Below are the code and all the weights of a small trained network. Each question names an input and a target symbol and asks about switching units off, where a switched-off unit gives its printed mean instead of its output.

import numpy as np


def w(rows, s, z=0):
    codes = np.array(rows[::2]) - 128.0
    scale = np.full(codes.shape[1], s)
    scale[-1] = z or s
    return codes * scale


def f(y):
    return np.maximum(y, 0)


def softmax(a):
    e = np.exp(a - a.max(-1, keepdims=True))
    return e / e.sum(-1, keepdims=True)


def log_softmax(a):
    a = a - a.max(-1, keepdims=True)
    return a - np.log(np.exp(a).sum(-1, keepdims=True))


def net(x, mask):
    ids = ['αβδζθξσφψ'.index(c) for c in x.split()]
    T = len(ids)
    res = E[ids] + P[:T]
    r = res
    for j in range(3):
        rows = slice(2 * j, 2 * j + 2)
        q, k, v = (r @ M[0][rows].T for M in (Q, K, V))
        z = softmax(np.where(np.tri(T) > 0, q @ k.T / 2**0.5, -1e9)) @ v
        o = O[0][rows]
        res = res + np.where(mask[j], z, o[:, -1]) @ o[:, :-1]
    y = f(res @ A[0][:, :-1].T + A[0][:, -1])
    res = res + np.where(mask[3:19], y, B[0][:, -1]) @ B[0][:, :-1]
    return log_softmax(res[-1] @ U[:, :-1].T + U[:, -1])


Q, K, V, O, A, B = {}, {}, {}, {}, {}, {}
E = w([
[121,196,182],'α',
[116,193,188],'β',
[102,188,203],'δ',
[96,185,212],'ζ',
[66,168,252],'θ',
[57,4,28],'ξ',
[30,234,151],'σ',
[233,195,30],'φ',
[241,82,151],'ψ',
],0.017)
P = w([
[134,214,158],'0',
[123,185,156],'1',
[118,164,144],'2',
[110,141,131],'3',
[103,119,119],'4',
[98,96,105],'5',
[94,73,90],'6',
[87,49,79],'7',
[83,27,66],'8',
[77,6,55],'9',
],0.011)
Q[0] = w([
[241,138,78],'h0',
[188,167,37],'h0',
[230,35,58],'h1',
[231,86,3],'h1',
[168,87,203],'h2',
[223,147,76],'h2',
],0.043)
K[0] = w([
[151,243,228],'h0',
[227,172,196],'h0',
[134,250,180],'h1',
[209,234,229],'h1',
[104,135,252],'h2',
[243,244,164],'h2',
],0.027)
V[0] = w([
[11,174,63],'h0',
[86,172,46],'h0',
[82,93,219],'h1',
[109,87,174],'h1',
[152,118,54],'h2',
[56,127,83],'h2',
],0.011)
O[0] = w([
[68,221,58,254],'h0',
[135,203,137,176],'h0',
[55,88,39,194],'h1',
[72,98,92,133],'h1',
[96,255,176,15],'h2',
[210,146,202,177],'h2',
],0.0082,0.0086)
A[0] = w([
[141,162,136,205],'n0',
[101,154,150,93],'n1',
[64,101,251,58],'n2',
[169,157,50,93],'n3',
[158,68,82,98],'n4',
[70,103,164,125],'n5',
[166,139,253,128],'n6',
[179,34,94,7],'n7',
[172,3,118,119],'n8',
[47,132,194,2],'n9',
[162,44,140,31],'n10',
[114,135,234,185],'n11',
[120,147,156,135],'n12',
[68,129,209,103],'n13',
[134,9,145,223],'n14',
[218,121,18,59],'n15',
],0.011,0.0092)
B[0] = w([
[82,50,110,200],'n0',
[144,170,122,162],'n1',
[95,42,99,183],'n2',
[131,92,170,166],'n3',
[101,84,94,168],'n4',
[114,117,179,177],'n5',
[60,137,170,223],'n6',
[25,125,192,161],'n7',
[168,42,73,209],'n8',
[170,72,68,151],'n9',
[161,153,194,156],'n10',
[216,126,113,211],'n11',
[140,130,111,163],'n12',
[130,178,145,179],'n13',
[172,251,113,246],'n14',
[174,151,214,158],'n15',
],0.032,0.013)
U = w([
[152,27,43,3],'α',
[126,134,98,133],'β',
[97,214,137,81],'δ',
[96,255,148,37],'ζ',
[178,136,6,66],'θ',
[131,104,85,171],'ξ',
[17,122,56,254],'σ',
[106,141,173,204],'φ',
[174,136,133,174],'ψ',
],0.0081,0.0035)

Each question gives the input, a string of symbols that net reads in full, and the target symbol t.
The units are the heads (2 rows each of Q, K, V and O) and the neurons (one row each of A and B). Each row of codes is followed by its name. A weight is (code - 128) times the scale printed after its matrix; where a second scale follows, it is the last column's (O, A, B and U).
mask holds one flag per unit, heads first, then neurons. A switched-off unit (its flag False) gives its mean, the last column of its rows in O or B, instead of its output. The means were averaged over made-up inputs and are rounded, as every weight is.
A unit's drop is (log p(t) with every unit on - log p(t) with that unit switched off) / (log p(t) with every unit on - log p(t) with every unit switched off).
The circuit of an input: a set's keep is (log p(t) with only the set's units on - log p(t) with every unit switched off) / (log p(t) with every unit on - log p(t) with every unit switched off). Starting from the 12 units with the biggest drops (on a tie, the unit counted first), units are removed one at a time, each time the one whose removal leaves the highest keep (on an exact tie, the one counted first), for as long as the keep stays at least 0.8.
units of the circuit, in order: the units of the circuit, biggest drop first
most important unit: the unit with the biggest drop
k most important neurons: the k neurons with the biggest drops, biggest first
heads that matter: for each layer, one digit per head in row order, 1 if its drop is at least 0.15 and else 0, layers parted by /
input θ θ α, target θ: heads that matter	101
input φ ψ θ α, target ψ: units of the circuit, in order	n8, n14, n10, h0
input θ θ β, target θ: units of the circuit, in order	h2, h0, n6, n14
input ζ ζ σ ζ, target σ: units of the circuit, in order	n14, h0
input δ σ δ θ θ α ζ β, target ζ: heads that matter	100
input σ θ θ θ ψ, target ψ: 3 most important neurons	n8, n14, n7
input φ σ θ σ θ α, target σ: heads that matter	100
input θ β ζ σ α θ σ θ θ α, target θ: most important unit	n6
input θ σ θ φ ζ θ β, target θ: units of the circuit, in order	h2, n6, h0, n14
input σ β δ ξ θ, target α: heads that matter	000
input ζ θ ψ θ σ σ σ θ ζ, target σ: units of the circuit, in order	h0, n11
input θ θ φ θ ξ φ θ α θ, target α: heads that matter	001
input θ θ θ β ψ θ ζ, target ψ: 2 most important neurons	n14, n8
input ζ θ σ δ, target σ: heads that matter	100
input θ σ ψ ζ θ ζ δ α, target ζ: most important unit	n8
input θ θ ζ θ ζ φ σ δ, target φ: units of the circuit, in order	n6, n14, h1
input σ ζ δ, target σ: heads that matter	000
input α β β δ θ δ ψ, target ψ: 3 most important neurons	n8, n14, n15
input θ φ δ, target φ: units of the circuit, in order	n6, h1, n14
input δ ζ β, target ζ: heads that matter	101
input θ θ φ δ ζ φ θ ζ, target φ: 2 most important neurons	n6, n8
